x = [ 49.3 -54.3  44.5 -48.0  44.5  53.0 -13.8  40.6  69.3 -49.9 -15.2  72.7]
The entry just right of 49.3 is -54.3
Give the entry just left of 69.3.
A: 40.6

[[ 416   36  414  259  919  418  266  109  377  604]
 [ 261  199  278  275    4  137  401  348  369  258]
 [  95  409  100  262 -607   -8  350  466  204  -95]
 [ 208  315  172  221  418  356   42  146   49  166]
 [ 348  121  329  270  574  331  272  194  308  437]
 [ 274  197  297  242  310  241  296  238  328  320]
 [ 335  148  330  234  755  392  189  115  274  453]]
Counting starts at 1.
Report the bottom-left entry.
335
Report the entry at row 1, column 2.
36
The entry directly below the largest entry -> 4
The top-left entry -> 416
The entry in row 1 and column 3 -> 414
The entry in the bottom-right corner is 453
Report the entry in row 3 and column 1.
95
The entry just right of the largest entry: 418
Report the entry directly below 270.
242
Report the entry directly below the smallest entry.
418
The entry directly above 241 is 331
Report the entry at row 2, column 1.
261
The entry directly above 197 -> 121
The entry just right of 331 is 272
Report the bottom entry of the column that holds the largest entry.
755
Report the largest entry.
919
Report the entry in row 2 and column 2.
199
Report the smallest entry.
-607
Report the entry directly below 95.
208
Report the entry just right of 315.
172
The entry directly above 401 -> 266

Read these off the grid that follows. Rows and columns are numbered from 1.
1) Read off the top-right entry.
2) Read off the entry in the bottom-left corner.
3) Read off the entry directly below 10.5.
4) Read off the entry directly above -20.8.
5) Read off the entry in the top-left corner.
6) Read off the entry at row 3, column 2.
7) Read off the bottom entry of the column that holds the largest entry.
8) Read off the entry just left of 16.7.
  3.9  -27.3    5.1   22.8  -11.8    0.5    6.1  -30.3   -9.6  -29.1  -15.6  -19.2    2.7  -26.9
 22.2   11.6   -4.9   16.3   -5.1    1.5   -9.9   23.3   20.7   55.8    1.2  -10.9   20.1   24.7
  5.9  -16.2   11.1    9.1  -29.8    4.3  -18.0  -10.5  -21.9  -11.2  -20.5   -2.4    5.2   -5.2
  0.5  -19.2  -24.6  -22.5   -5.4    5.5    7.5  -10.1    5.0  -28.2    2.2   -6.6  -20.3  -33.7
 -0.1   -5.8  -16.6  -23.4  -17.8    7.7  -18.7    4.8   -9.7   -8.8  -10.6   13.4  -10.5  -18.5
  4.7   25.9  -15.5   -4.2   20.5  -20.8  -17.3    2.7   -0.9   25.7   -8.1   27.6    3.8  -31.2
 -4.3  -27.4   -5.4   13.4  -23.9    3.0   -7.8   -0.4  -17.7  -28.0  -20.2    5.4    0.6  -38.9
 11.8   10.5    1.9  -30.1   -8.0    6.6  -18.5  -19.4   -9.8    3.4   -3.9    2.5   -6.6   12.9
 -2.4   -6.4  -16.3  -15.6  -15.0   11.8  -17.2  -27.6  -11.6  -21.5  -27.3   -3.5  -15.0  -15.0
  7.9  -29.2   16.7   13.8  -12.8    0.8   11.1    2.9   -7.4  -15.0   14.2   -8.5   16.9  -21.7
  7.6  -15.3   -3.5  -15.6  -11.0    8.3    6.4    3.0   10.2   -1.2   11.0  -15.9   -3.9   11.5
  5.1   -6.4  -24.9  -17.8  -21.2   15.8    3.2  -26.1    9.5  -15.6  -21.9  -40.2  -26.8   16.3
1) -26.9
2) 5.1
3) -6.4
4) 7.7
5) 3.9
6) -16.2
7) -15.6
8) -29.2

((55.5, -10.9, 33.6, 6.5, 41.2, 0.5, -17.3, 57.3), (20.5, 30.8, 1.5, 4.4, -2.9, -1.7, 2.4, 9.9), (35.0, -32.0, 17.7, -41.0, 17.3, -15.4, -5.8, -0.5), (35.7, -13.3, 41.6, 20.1, 32.9, 3.7, -15.3, 27.9), (-11.6, -60.8, -4.3, -10.8, 7.8, 1.2, -8.2, -0.5), (3.6, -51.3, -25.2, -4.3, -9.5, 23.7, 13.7, -5.7), (24.6, -6.3, -1.4, -14.7, 18.1, -13.6, -3.6, -0.8), (44.1, -53.6, 34.2, 74.3, 46.3, 9.1, -23.4, 45.0), (42.1, -40.1, 16.4, 14.2, 30.2, -4.4, 14.2, -6.3), (-13.5, -65.6, -17.5, -20.3, 16.2, -6.4, -15.4, -2.5), (10.1, -50.5, 34.1, 17.9, -2.3, 10.4, -15.8, 33.7))
Read off the entry just right of 18.1.
-13.6
Read off the entry just right of the largest entry.
46.3
Read off the entry just right of the smallest entry.
-17.5
Read off the entry just right of -25.2.
-4.3
The entry just left of 7.8 is -10.8
Read off the entry just left of -0.8.
-3.6
The entry just left of the smallest entry -> -13.5
Read off the entry just right of 16.4.
14.2
The entry just left of the largest entry: 34.2
The entry just right of -41.0 is 17.3
